[[ 58 -29 -37  37 -18 -18 -58]
 [-37 -63  17 -59 -10  -7  80]
 [ -6 -14 -74 -81  26  33  48]
 [ 47 -42  -6  46 -28 -29 -48]
 [-37 -61  12 -63  -8  -4  80]
 [ 46 -38  -3  48 -28 -29 -49]
 [ 51 -37 -16  44 -25 -26 -53]
 [ 38 -42  18  55 -33 -34 -43]
 [ 36 -45  21  54 -34 -36 -40]]
|
[[ 36 -45  21  54 -34 -36 -40]
 [ 38 -42  18  55 -33 -34 -43]
 [ 51 -37 -16  44 -25 -26 -53]
 [ 46 -38  -3  48 -28 -29 -49]
 [-37 -61  12 -63  -8  -4  80]
 [ 47 -42  -6  46 -28 -29 -48]
 [ -6 -14 -74 -81  26  33  48]
 [-37 -63  17 -59 -10  -7  80]
 [ 58 -29 -37  37 -18 -18 -58]]

[[-25  44  46  44  45  48  47  47  48   3 -46]
 [-82  28  23  26  27  14  20  22  16 -89 -40]
 [ 40   9  28  -3   2  51  26  24  29  75 -72]
 [ 85 -19  -7 -23 -20   9  -5  -6   1  92  36]]
|
[[ 85 -19  -7 -23 -20   9  -5  -6   1  92  36]
 [ 40   9  28  -3   2  51  26  24  29  75 -72]
 [-82  28  23  26  27  14  20  22  16 -89 -40]
 [-25  44  46  44  45  48  47  47  48   3 -46]]

[[ 85  49  14   7]
 [ -8 -45 -64 -31]
 [-13 -56 -76 -29]
 [ 18  27  34  16]
 [ 16 -72 -92 -68]
 [ 31   9  -1  -3]]
|
[[ 31   9  -1  -3]
 [ 16 -72 -92 -68]
 [ 18  27  34  16]
 [-13 -56 -76 -29]
 [ -8 -45 -64 -31]
 [ 85  49  14   7]]

[[-10  -7  57  51  -8 -11  -2   6]
 [ 34 -55  -6 -33 -42 -31 -26  -5]
 [ -4  92   6  39  13   1  28  -6]
 [-44 -15  26  24  38  41   7  23]
 [-12  20 -43 -31  23  30   7  -1]
 [-70  96 -32  11  92  86  48  18]
 [-63  77  32  62  68  58  37  21]]
|
[[-63  77  32  62  68  58  37  21]
 [-70  96 -32  11  92  86  48  18]
 [-12  20 -43 -31  23  30   7  -1]
 [-44 -15  26  24  38  41   7  23]
 [ -4  92   6  39  13   1  28  -6]
 [ 34 -55  -6 -33 -42 -31 -26  -5]
 [-10  -7  57  51  -8 -11  -2   6]]

[[  4  21  43 -81 -60 -57  42  -8   7 -11 -56 -32 -57  16]
 [-33  34 -52  -6 -21  -3 100 -29   6  97 -92  76  -5 -21]
 [ 77 -39  32  28  28  12  14  88 -48  69 -19   5  15 -18]]
|
[[ 77 -39  32  28  28  12  14  88 -48  69 -19   5  15 -18]
 [-33  34 -52  -6 -21  -3 100 -29   6  97 -92  76  -5 -21]
 [  4  21  43 -81 -60 -57  42  -8   7 -11 -56 -32 -57  16]]

[[-15   3  27  -9 -54   1 -28 -40  23 -21   1  63  31  23  22   0]
 [ 24 -28  14 -30  16  71  -6 -10  53  11   5 -36 -35 -33 -13   2]
 [ 18  47  26  21   9  -4 -47 -59 -26  58 -18  66 -14  -2  38 -29]
 [ 72  38 -46 -16  20 -13 -25 -25 -89  23   6   5 -53  41  27 -14]]
|
[[ 72  38 -46 -16  20 -13 -25 -25 -89  23   6   5 -53  41  27 -14]
 [ 18  47  26  21   9  -4 -47 -59 -26  58 -18  66 -14  -2  38 -29]
 [ 24 -28  14 -30  16  71  -6 -10  53  11   5 -36 -35 -33 -13   2]
 [-15   3  27  -9 -54   1 -28 -40  23 -21   1  63  31  23  22   0]]
---
[[-33 -60  80  -7  71]
 [-43   9  54 -26  87]
 [-32  47 -34 -23  61]]
|
[[-43   9  54]
 [-32  47 -34]]

[[ 44 -85  52 -68   3]
 [ 77 -65 -10 -31   3]
 [  7  18   9  60  36]]
|
[[ 77 -65 -10]
 [  7  18   9]]

[[ 96 -63  34 -61  37]
 [-75 -34  -9 -57 -73]
 [ 16  34  12  71  42]
 [-22 -14  57  50 -19]
 [-84  11 -48  56 -46]]
|
[[-75 -34  -9]
 [ 16  34  12]]

[[-64   0 -18 -14]
 [-28   6  -6 -45]
 [ 23 -25  18  73]
 [  0 -11  -7  16]
 [-16 -21   3  25]]
|
[[-28   6  -6]
 [ 23 -25  18]]

[[-51 -62  23]
 [-71 -13  14]
 [-16  -5 -18]
 [ -9 -10   5]]
|
[[-71 -13  14]
 [-16  -5 -18]]

[[ 26  38  21]
 [ 18 -13 -83]
 [-45  37  18]]
|
[[ 18 -13 -83]
 [-45  37  18]]

[[-89 -10  -6]
 [-78  28 -39]
 [-84  18 -31]
 [-86 -18   2]]
|
[[-78  28 -39]
 [-84  18 -31]]

[[ 44 -20 -58 -80 -19]
 [  9 -18 -23 -12  44]
 [ 25  -1 -14  17  54]
 [ -5  15   6  10 -34]
 [ 75  11  -4  -3 -13]]
|
[[  9 -18 -23]
 [ 25  -1 -14]]

[[-59 -35  26]
 [-93  74  90]
 [ 93 -79  32]
 [-45  91  88]]
|
[[-93  74  90]
 [ 93 -79  32]]
---
[[-36  11   4  86   9]
 [-20  11  -2  44   3]
 [-58 -42   8  12 -16]]
|
[[-36  11]
 [-20  11]]

[[-16   1  19   3 -12]
 [ 21  -6 -17 -15 -13]
 [ 33 -75  34 -19  35]]
|
[[-16   1]
 [ 21  -6]]

[[ 49  43  -8 -51 -42]
 [-75  41  -4 -34  70]
 [ 17  57  51   7 -42]
 [ 46 -75 -80  42  96]]
|
[[ 49  43]
 [-75  41]]

[[ 94  65 -55  -7]
 [ 74  44 -19 -46]
 [100  24 -38   1]
 [ 33 -23 -10 -35]
 [ 89  39 -23 -36]]
|
[[94 65]
 [74 44]]

[[81 65 47]
 [72 57 33]
 [84 69 53]
 [92 76 66]
 [88 72 59]]
|
[[81 65]
 [72 57]]

[[-34 -66  15   3]
 [ 51 -80 -21 -33]
 [-30 -45  81  -2]
 [ 13 -38  21  22]]
|
[[-34 -66]
 [ 51 -80]]

[[-48  19  24 -49  38]
 [-82  76  57 -95 -25]
 [ 28 -65  -2  66 -22]
 [ 27  14 -45  41  -9]]
|
[[-48  19]
 [-82  76]]
---
[[  8 -70 -78  -8 -62 -18  84 -58]
 [  8  18 -78  -8 -81 -14 -11 -61]]
|
[[  8 -78 -62  84]
 [  8 -78 -81 -11]]

[[-22   1 -13 -33 -72 -29  97  28  42 -90 -67 -39  70  23  38 -60]
 [ -3 -25  43 -15  61  13 -30 -26 -29  46  54  21  48  20 -35  22]
 [ -2 -14 -63  25  19 -22 -19   8  32 -46 -32  18  16  87  55 -46]]
|
[[-22 -13 -72  97  42 -67  70  38]
 [ -3  43  61 -30 -29  54  48 -35]
 [ -2 -63  19 -19  32 -32  16  55]]

[[-89  72]
 [ 80 -59]
 [-46  35]
 [-40  28]
 [-10   6]
 [ 27 -23]
 [ -8   5]
 [-89  67]]
|
[[-89]
 [ 80]
 [-46]
 [-40]
 [-10]
 [ 27]
 [ -8]
 [-89]]

[[-37   4   1  49  18  40 -38  69]
 [-34 -24  -9  18 -18 -15 -56 -10]
 [ 24  -4  17   2  -5 -57   0   7]
 [ 49  -6  -8 -11 -32  32 -69   5]
 [  2  -2   1 -49   0  24  -5  86]
 [-12  -4   1  -9 -23  15  69 -94]
 [-45 -14  -7  14   0  -3  91 -15]]
|
[[-37   1  18 -38]
 [-34  -9 -18 -56]
 [ 24  17  -5   0]
 [ 49  -8 -32 -69]
 [  2   1   0  -5]
 [-12   1 -23  69]
 [-45  -7   0  91]]

[[ -3   0 -11  -4  -5  -1   2]
 [  7  51  55  45   4  -4 -30]
 [ 11  14  41  15  20   4 -11]
 [ 26  38  -2 -27  78  31  57]
 [ -2   0  -9  28  -3   0   4]
 [  4  24 -15  15   3   2   0]
 [  3  13 -24 -18  15   9   0]
 [  1   2  -2  -1   2   2   3]
 [ -7  -2  48  -8 -14  -3   5]
 [-19 -20 -26   3 -52 -18  -7]
 [ -3   3 -20 -10  -3   1  11]
 [ -9 -11   1   8 -23  -9 -17]]
|
[[ -3 -11  -5   2]
 [  7  55   4 -30]
 [ 11  41  20 -11]
 [ 26  -2  78  57]
 [ -2  -9  -3   4]
 [  4 -15   3   0]
 [  3 -24  15   0]
 [  1  -2   2   3]
 [ -7  48 -14   5]
 [-19 -26 -52  -7]
 [ -3 -20  -3  11]
 [ -9   1 -23 -17]]

[[ -9   3   5   2 -78 -26  -2 -73  60   2 -31 -29 -29  18 -12]
 [-12   0   6   8 -73 -29   0 -74  58  -2 -30 -28 -36  18 -11]
 [-12   1   6   7 -75 -28   0 -74  58  -1 -30 -28 -35  18 -11]]
|
[[ -9   5 -78  -2  60 -31 -29 -12]
 [-12   6 -73   0  58 -30 -36 -11]
 [-12   6 -75   0  58 -30 -35 -11]]
